Each row has a class, written after it.
42  -263  165  -231  125  -67  -230  -11  7  81  -747  326  421  41  110  89  31  -216  -439  196  152  150  -23  183  -209  20  119  -21  292  62  -269  120  -30  -670  -209  18  -241  228 -> <168>
399  -51  -172  199  245  212  -145  7  13  48  -165  74  830  -68  31  234  109  -154  76  48  -129  -452  -158  169  -123  35  -4  -54  -67  95  71  -47  175  116  -80  376  25  67 -> <133>
314  -36  -200  219  245  262  -121  1  -43  53  -168  49  851  -50  47  229  173  -116  45  51  -73  -302  -142  196  -103  21  8  -73  -43  44  162  -11  164  70  -85  360  -25  -8 -> <7>
90  -290  53  -144  171  181  -191  -76  116  62  -475  362  481  -16  -128  106  51  -155  -429  93  139  -44  -33  183  -368  172  37  -119  256  41  -258  90  22  -568  -161  -79  -123  141 -> <181>
114  -357  20  -72  211  209  -204  -112  109  146  -512  406  461  -47  -115  40  25  -157  -429  70  63  -80  -29  235  -406  178  56  -102  307  88  -189  76  1  -529  -125  -115  -131  133 -> <110>
361  33  -132  123  286  193  -136  21  -72  90  -298  55  784  -23  5  317  153  -70  17  17  -110  -276  -129  139  -17  39  22  -63  -16  63  69  -24  125  72  -6  365  1  -8 -> <83>
367  -6  -235  107  219  252  -141  0  -56  126  -205  -7  899  -64  -13  281  153  -205  116  9  -152  -346  -227  206  -60  74  -31  -71  -21  103  106  16  185  129  -3  334  -53  25 -> <76>
296  260  182  111  -232  184  -90  361  -2  253  -99  -33  649  87  -67  234  31  177  -53  -360  -66  32  101  -196  -128  -26  -47  -26  -124  373  -367  203  71  -156  130  260  432  -5 -> <168>
266  69  -152  78  95  -3  -106  -64  -123  -128  -384  65  506  -109  12  231  63  -6  -32  68  -272  -244  -174  225  141  93  26  -3  136  -32  -79  -11  79  -20  -109  246  -165  117 -> <99>
82  89  135  12  -281  81  92  315  58  178  -324  31  311  -3  81  114  -41  244  -71  -301  -233  44  276  187  -116  -62  13  -117  -73  262  -244  94  -42  79  -59  80  245  -82 -> <133>
342  -28  -184  125  207  278  -126  5  -68  75  -363  38  824  -64  42  305  99  -153  77  72  -208  -322  -183  233  -101  45  3  -92  0  91  98  -31  119  119  -56  319  -80  21 -> <91>
109  -322  94  -149  202  211  -197  -76  99  142  -541  401  466  29  -134  146  36  -133  -475  85  110  -7  -28  209  -347  215  41  -117  343  48  -276  57  30  -581  -109  -122  -191  130 -> <181>
135  24  100  63  -224  187  78  359  87  201  -369  10  403  36  77  169  21  253  -60  -294  -219  -43  274  210  -190  3  48  -175  -17  266  -172  104  4  118  25  80  230  -72 -> <13>
232  176  155  50  -197  106  -35  427  -12  231  -252  31  542  78  -55  293  -6  136  -155  -362  -66  46  145  -30  -74  -139  0  -39  -135  332  -409  193  30  -178  -31  298  431  12 -> <133>
263  181  -111  107  127  25  -18  25  -84  -100  -423  50  549  -115  59  176  6  33  -92  29  -252  -175  -121  233  132  2  -12  -54  115  -1  32  -36  108  38  -138  321  -90  25 -> <91>
52  -343  46  -129  153  107  -147  -95  18  58  -613  404  343  -37  -103  98  34  -144  -478  8  -10  -16  -49  203  -294  68  -2  -93  314  -2  -300  58  -125  -600  -134  -165  -233  160 -> <7>
281  203  -186  66  125  58  -62  30  -138  -165  -450  67  553  -111  20  207  25  7  -52  38  -276  -217  -111  232  74  -61  -30  -32  83  -6  36  -15  -63  80  -159  241  -202  45 -> <7>
107  44  91  19  -282  133  54  299  86  251  -377  -7  394  29  89  91  47  282  -111  -273  -232  -11  302  249  -160  8  19  -144  -86  299  -255  104  15  81  0  65  184  -85 -> <200>
274  188  131  139  -145  217  -106  374  53  275  -212  6  681  82  -5  201  48  153  -97  -386  -27  37  186  -40  -241  -15  15  -73  -176  326  -302  178  91  -170  7  322  527  -53 -> <200>
103  -361  20  -138  209  172  -165  -88  84  67  -573  401  404  -17  -98  111  24  -97  -473  69  46  -30  -17  178  -375  179  35  -76  310  -5  -270  99  -38  -611  -149  -149  -173  108 -> <129>
367  55  -267  149  214  255  -85  24  -32  36  -181  37  772  -109  42  247  110  -172  77  48  -146  -314  -203  221  -39  44  -10  -65  36  69  206  -55  172  111  -67  319  -71  1 -> <13>
258  124  -148  110  124  51  -72  42  -61  -133  -321  65  579  -125  -42  266  41  55  -84  74  -262  -270  -163  188  101  -5  13  -2  77  -37  -34  17  131  20  -105  322  -143  56 -> <181>
91  152  129  -15  -300  59  133  333  -9  206  -443  20  271  -14  42  171  -26  316  -141  -271  -301  82  276  198  -30  -75  40  -92  -27  276  -299  82  -71  54  -18  0  111  -50 -> <168>
-9  -276  225  -272  109  -171  -157  15  -10  110  -701  353  429  82  113  88  57  -147  -476  172  164  181  15  213  -169  -70  102  5  291  25  -242  74  -31  -745  -178  13  -207  212 -> <200>
261  195  195  124  -211  59  -37  356  2  251  -228  15  613  44  -40  186  -2  177  -120  -339  -66  78  137  -76  -73  -97  -7  -21  -116  322  -350  207  86  -166  -70  290  453  -6 -> <76>
296  97  -158  50  159  142  -79  43  -45  -41  -422  82  584  -115  16  283  80  -5  -31  26  -320  -287  -119  210  35  -24  24  -61  76  20  17  17  60  -20  -26  290  -166  34 -> <83>
273  92  117  149  -136  228  -33  330  64  314  -110  38  654  72  8  226  74  173  -55  -369  -34  -29  136  -36  -188  -7  3  -72  -165  290  -314  167  137  -146  -45  274  522  -28 -> <129>
150  -570  -189  220  -127  68  46  110  -276  -129  -188  100  134  150  -221  446  7  -230  -344  -46  100  83  55  -246  -80  -302  -246  -414  -187  -204  -188  145  -392  188  94  243  425  260 -> <83>
213  212  176  160  -192  157  -186  385  25  199  -135  -6  679  51  -52  149  55  114  -156  -396  -43  18  160  -71  -187  -8  17  -27  -119  318  -341  205  109  -141  -2  258  452  41 -> <181>
287  121  -110  105  32  -13  -3  -23  -148  -140  -381  64  553  -111  25  158  -16  0  -123  46  -310  -182  -149  85  165  -19  -76  -51  111  -14  -35  -30  58  -5  -141  294  -100  82 -> <91>
313  -61  -196  160  223  306  -107  34  -61  51  -223  69  820  -76  69  312  159  -125  61  18  -185  -382  -153  197  -97  44  44  -70  -52  62  124  -63  87  143  -61  308  -68  28 -> <181>
237  103  -176  70  57  57  49  -15  -107  -92  -338  82  473  -131  32  265  5  59  -35  93  -332  -237  -137  190  135  -53  -39  -58  82  13  8  -42  92  -2  -73  245  -199  62 -> <91>
249  181  -143  46  89  -1  -65  -32  -102  -121  -390  51  511  -159  15  168  5  46  -26  58  -310  -177  -205  157  204  15  28  -16  131  14  -54  14  77  10  -96  268  -196  65 -> <76>
154  58  116  11  -216  153  156  316  100  240  -344  19  298  34  38  155  11  292  -128  -283  -156  21  299  282  -202  -78  30  -141  -64  299  -178  96  -23  71  -1  47  276  -81 -> <110>
2  -211  154  -304  127  -133  -134  -22  -33  35  -694  350  380  34  74  154  -46  -125  -434  183  129  124  -5  152  -182  -42  84  -9  282  88  -355  64  -1  -746  -162  -43  -260  245 -> <200>
378  -51  -176  208  280  324  -113  29  -49  62  -223  72  833  -40  60  326  131  -132  74  25  -106  -365  -109  171  -127  -5  32  -95  -14  79  108  -31  131  84  -18  287  42  38 -> <83>
1  -248  168  -290  152  -74  -164  -67  -16  51  -659  368  416  49  86  129  19  -151  -484  189  190  172  1  164  -170  -48  118  -7  313  48  -301  53  -22  -698  -209  -52  -245  224 -> <181>
134  94  158  26  -239  89  117  392  52  190  -423  62  329  29  -2  220  -7  290  -139  -301  -227  5  330  255  -125  -62  34  -96  -58  209  -295  54  -93  101  -34  33  227  -83 -> <99>
377  -18  -202  225  233  216  -156  -40  -93  62  -205  32  866  -80  56  233  184  -140  173  53  -206  -350  -190  202  -125  139  8  -49  -14  45  153  7  119  89  -51  325  -32  11 -> <99>
134  -613  -180  265  -120  -7  33  92  -276  -65  -71  149  245  178  -191  375  55  -274  -299  -42  137  95  68  -224  -129  -267  -254  -434  -151  -247  -90  88  -386  195  104  292  517  292 -> <99>
70  -585  -221  206  -140  58  80  112  -350  -41  -172  99  305  147  -194  452  23  -220  -385  -70  78  85  59  -319  -102  -295  -281  -418  -181  -229  -180  102  -332  188  203  236  478  333 -> <13>
306  150  -130  97  139  1  -20  26  -91  -166  -459  62  419  -142  -37  171  -59  74  -164  43  -345  -214  -127  135  183  -36  16  -32  117  -40  -137  5  24  20  -78  295  -82  75 -> <133>
262  196  -184  113  76  44  -42  29  -57  -119  -306  40  519  -124  -10  157  11  -1  -50  57  -247  -185  -154  233  112  -63  -31  -61  78  -3  -24  16  136  7  -160  288  -172  49 -> <7>
214  -607  -233  297  -107  180  -89  -13  -181  -4  -138  154  232  135  -311  373  113  -187  -247  27  77  38  -50  -344  -152  -131  -258  -522  -140  -319  -164  79  -317  220  213  256  562  279 -> <13>
73  -589  -179  213  -156  42  9  80  -301  -153  -174  173  175  122  -205  356  -11  -259  -449  -50  50  88  37  -298  -100  -287  -257  -391  -159  -279  -239  116  -449  160  97  206  404  357 -> <181>
25  -244  165  -289  83  -160  -204  -51  -4  88  -701  316  478  26  94  34  30  -171  -481  235  165  157  -7  193  -108  -47  103  42  315  99  -228  114  31  -667  -254  34  -289  184 -> <110>
136  -333  65  -38  179  184  -231  -74  153  91  -505  424  509  -2  -44  48  63  -145  -461  106  103  -23  -33  224  -425  143  61  -58  298  47  -258  119  20  -628  -113  -105  -203  127 -> <168>
120  120  135  42  -303  52  118  338  -1  237  -283  -23  419  12  34  137  -27  243  -36  -293  -230  70  226  113  -84  -75  -16  -113  -34  318  -310  126  26  47  6  32  257  -69 -> <168>
222  -660  -278  248  -102  278  -136  -84  -111  31  -37  187  260  150  -342  360  70  -220  -251  53  88  12  -72  -368  -250  -86  -252  -515  -192  -315  -230  108  -270  194  177  306  649  305 -> <129>
376  4  -163  153  244  282  -156  -10  -19  119  -265  53  876  -57  64  279  142  -185  60  37  -95  -272  -213  202  -143  41  -8  -108  -68  58  121  -64  171  9  -47  394  -39  36 -> <200>
240  235  120  17  -154  108  -15  413  -40  264  -245  52  601  75  -23  281  -97  128  -125  -429  -95  57  195  -84  -69  -97  -11  -50  -69  314  -428  158  74  -178  -47  259  501  47 -> <129>
292  206  184  144  -236  111  -46  374  -10  245  -97  45  701  107  -50  171  1  144  -77  -387  -69  54  133  -66  -128  -27  -35  -9  -96  327  -374  248  27  -138  22  255  481  -6 -> <168>
304  56  -214  80  105  154  -64  -36  -7  -115  -319  67  503  -100  81  137  6  -7  -51  103  -242  -212  -112  144  40  19  33  -81  91  -30  91  -28  77  62  -203  335  -77  21 -> <129>
250  165  -201  60  114  86  -69  -12  -111  -105  -401  82  524  -145  21  213  51  -6  -88  42  -226  -230  -140  229  146  -66  -18  8  49  -12  -64  -39  0  27  -162  207  -196  71 -> <7>
189  -412  16  -36  176  263  -181  -141  147  192  -417  351  548  -16  -66  58  130  -166  -450  99  110  -14  -83  181  -416  189  -3  -73  233  10  -176  86  99  -615  -169  -78  -107  64 -> <129>
101  -605  -210  206  -130  62  -23  105  -253  -61  -215  121  290  134  -143  344  39  -292  -377  -59  136  79  117  -250  -144  -226  -218  -429  -160  -219  -74  93  -358  219  79  282  469  305 -> <13>
267  187  128  76  -196  116  -39  346  1  303  -240  -14  616  63  6  231  35  142  -57  -375  -133  23  130  -35  -100  -101  -18  -36  -127  351  -339  240  85  -178  23  274  365  10 -> <76>
238  -608  -271  311  -84  229  -171  -94  -175  -4  -88  157  252  122  -346  264  131  -290  -232  29  82  12  -93  -339  -177  -38  -240  -512  -197  -326  -138  79  -341  280  117  271  599  287 -> <76>
294  183  137  138  -224  195  -42  404  92  264  -199  -15  623  45  -57  216  40  151  -103  -342  -124  10  223  16  -206  6  -6  -90  -171  270  -240  185  144  -90  -73  329  464  -59 -> <181>
338  55  -186  137  178  150  -135  31  -67  71  -264  11  824  -68  13  248  135  -91  45  20  -172  -271  -160  189  -51  59  -33  -52  -19  68  97  3  169  27  -38  363  -42  -6 -> <200>
100  -353  114  -83  183  160  -185  -90  55  156  -525  367  481  8  -70  66  127  -151  -378  53  109  5  -83  181  -354  143  24  -97  272  64  -193  63  -38  -617  -179  -97  -158  79 -> <7>
84  -436  68  -75  204  212  -231  -127  109  217  -527  361  506  3  -41  36  127  -208  -476  126  130  -6  -63  255  -346  193  35  -95  243  21  -217  99  43  -557  -121  -64  -175  112 -> <133>
298  147  166  136  -171  206  -140  327  109  261  -123  1  747  85  -49  194  82  138  -49  -390  -8  -55  160  -32  -274  80  1  -47  -182  330  -319  235  146  -131  -63  342  542  -47 -> <181>
84  -645  -193  200  -162  35  11  94  -282  -117  -196  114  201  111  -245  389  -4  -280  -418  -41  68  65  60  -256  -122  -234  -253  -425  -198  -260  -197  145  -381  172  118  300  529  360 -> <133>
38  -237  133  -300  178  -8  -160  -40  -7  77  -745  358  427  39  96  68  0  -208  -450  209  126  125  4  216  -207  -33  140  -22  306  52  -261  103  -78  -661  -183  -83  -275  253 -> <76>
269  56  -190  112  61  148  -58  -8  -40  -97  -362  48  604  -119  57  244  -23  6  -56  67  -253  -242  -76  173  84  6  -7  -86  136  54  38  -9  178  15  -114  330  -118  22 -> <91>
265  -692  -265  337  -76  275  -178  -70  -113  -27  -78  162  270  134  -366  271  104  -319  -346  40  127  -27  -47  -310  -199  -65  -239  -504  -190  -354  -198  97  -341  296  99  292  615  282 -> <181>
294  129  -115  162  92  40  -60  -18  -109  -140  -345  61  575  -103  70  169  59  44  -67  77  -267  -208  -164  202  106  80  -5  -9  143  -22  21  4  91  -11  -141  309  -149  43 -> <99>
58  -215  256  -271  160  -108  -160  -17  2  138  -685  351  392  75  80  98  44  -124  -427  216  165  156  11  141  -134  -81  163  13  259  100  -324  78  3  -731  -207  -19  -204  211 -> <83>
123  -392  57  13  236  227  -226  -77  94  172  -545  407  522  -21  -22  70  92  -165  -440  80  104  -6  -37  207  -418  187  47  -92  309  47  -215  99  -3  -595  -81  -135  -163  102 -> <168>
384  -24  -203  201  209  301  -119  18  -11  141  -244  18  829  -77  40  248  164  -148  58  54  -161  -277  -181  212  -129  67  -2  -112  -17  81  109  11  181  65  8  314  -50  4 -> <168>
53  -156  175  -311  136  -126  -174  -22  19  6  -645  354  419  44  115  62  -26  -153  -450  169  187  214  -21  153  -165  -12  121  25  285  56  -265  97  -15  -718  -302  46  -230  189 -> <129>
245  79  -154  45  129  56  -19  -49  -85  -85  -407  68  517  -103  76  200  20  24  -27  73  -276  -200  -151  153  94  -61  4  -79  157  13  48  -39  67  3  -93  247  -192  51 -> <76>
245  -659  -204  320  -94  137  -145  -31  -201  -15  -163  156  235  137  -421  329  111  -220  -291  28  70  -16  -51  -324  -128  -130  -259  -463  -173  -349  -260  101  -384  244  152  256  621  305 -> <7>
54  -340  64  -201  201  68  -230  -47  59  140  -719  313  495  46  142  86  99  -241  -461  201  223  100  20  208  -330  22  98  -60  281  47  -123  80  34  -623  -198  8  -184  160 -> <13>
392  -33  -213  177  242  275  -113  -62  -56  82  -163  29  871  -89  71  264  152  -156  73  39  -140  -281  -248  123  -102  107  -14  -66  -27  16  146  -52  234  6  -80  376  55  36 -> <129>
6  -227  209  -297  159  -155  -187  -42  12  145  -729  349  379  62  120  82  46  -173  -463  173  233  221  7  214  -187  -73  122  -4  239  68  -286  25  -3  -760  -240  -5  -225  210 -> <200>
293  133  -148  78  74  75  -97  23  -50  -142  -290  100  638  -169  4  200  11  -29  -103  58  -267  -272  -159  165  145  47  10  22  132  2  -28  4  115  -42  -136  306  -141  86 -> <181>
246  -645  -191  341  -114  196  -53  -57  -103  -23  -25  159  232  109  -371  291  90  -152  -287  81  152  -17  -39  -291  -224  -101  -249  -500  -192  -256  -84  44  -267  288  101  295  629  231 -> <110>
359  -31  -183  225  219  252  -119  -17  -48  66  -203  21  839  -59  10  289  160  -103  112  48  -117  -329  -170  234  -98  1  -20  -97  -38  51  131  -6  161  97  -58  327  -65  31 -> <7>
402  51  -191  192  275  275  -142  26  -22  78  -255  55  849  -40  31  268  143  -89  63  45  -111  -318  -161  139  -118  52  17  -90  -26  59  162  -47  148  121  -39  380  -21  -5 -> <13>
168  -589  -279  275  -92  212  -106  -66  -200  -48  -115  141  228  121  -346  336  79  -177  -242  10  79  27  -96  -383  -186  -48  -282  -537  -134  -289  -196  115  -337  268  216  252  569  248 -> <13>
243  -639  -193  351  -69  246  -69  -43  -155  7  -26  177  218  137  -347  351  133  -172  -292  71  80  7  -76  -306  -169  -98  -216  -443  -209  -291  -164  90  -283  207  175  268  562  227 -> <83>
261  -672  -235  358  -79  198  -182  -91  -116  5  -71  149  235  139  -379  275  113  -248  -224  40  140  -41  -42  -326  -257  -29  -241  -517  -171  -300  -212  120  -313  260  170  254  705  321 -> <168>
75  -595  -140  151  -153  -85  71  124  -327  -105  -210  123  115  167  -227  385  25  -230  -348  -56  105  130  67  -232  -23  -277  -220  -404  -147  -238  -224  107  -485  192  87  230  463  292 -> <99>
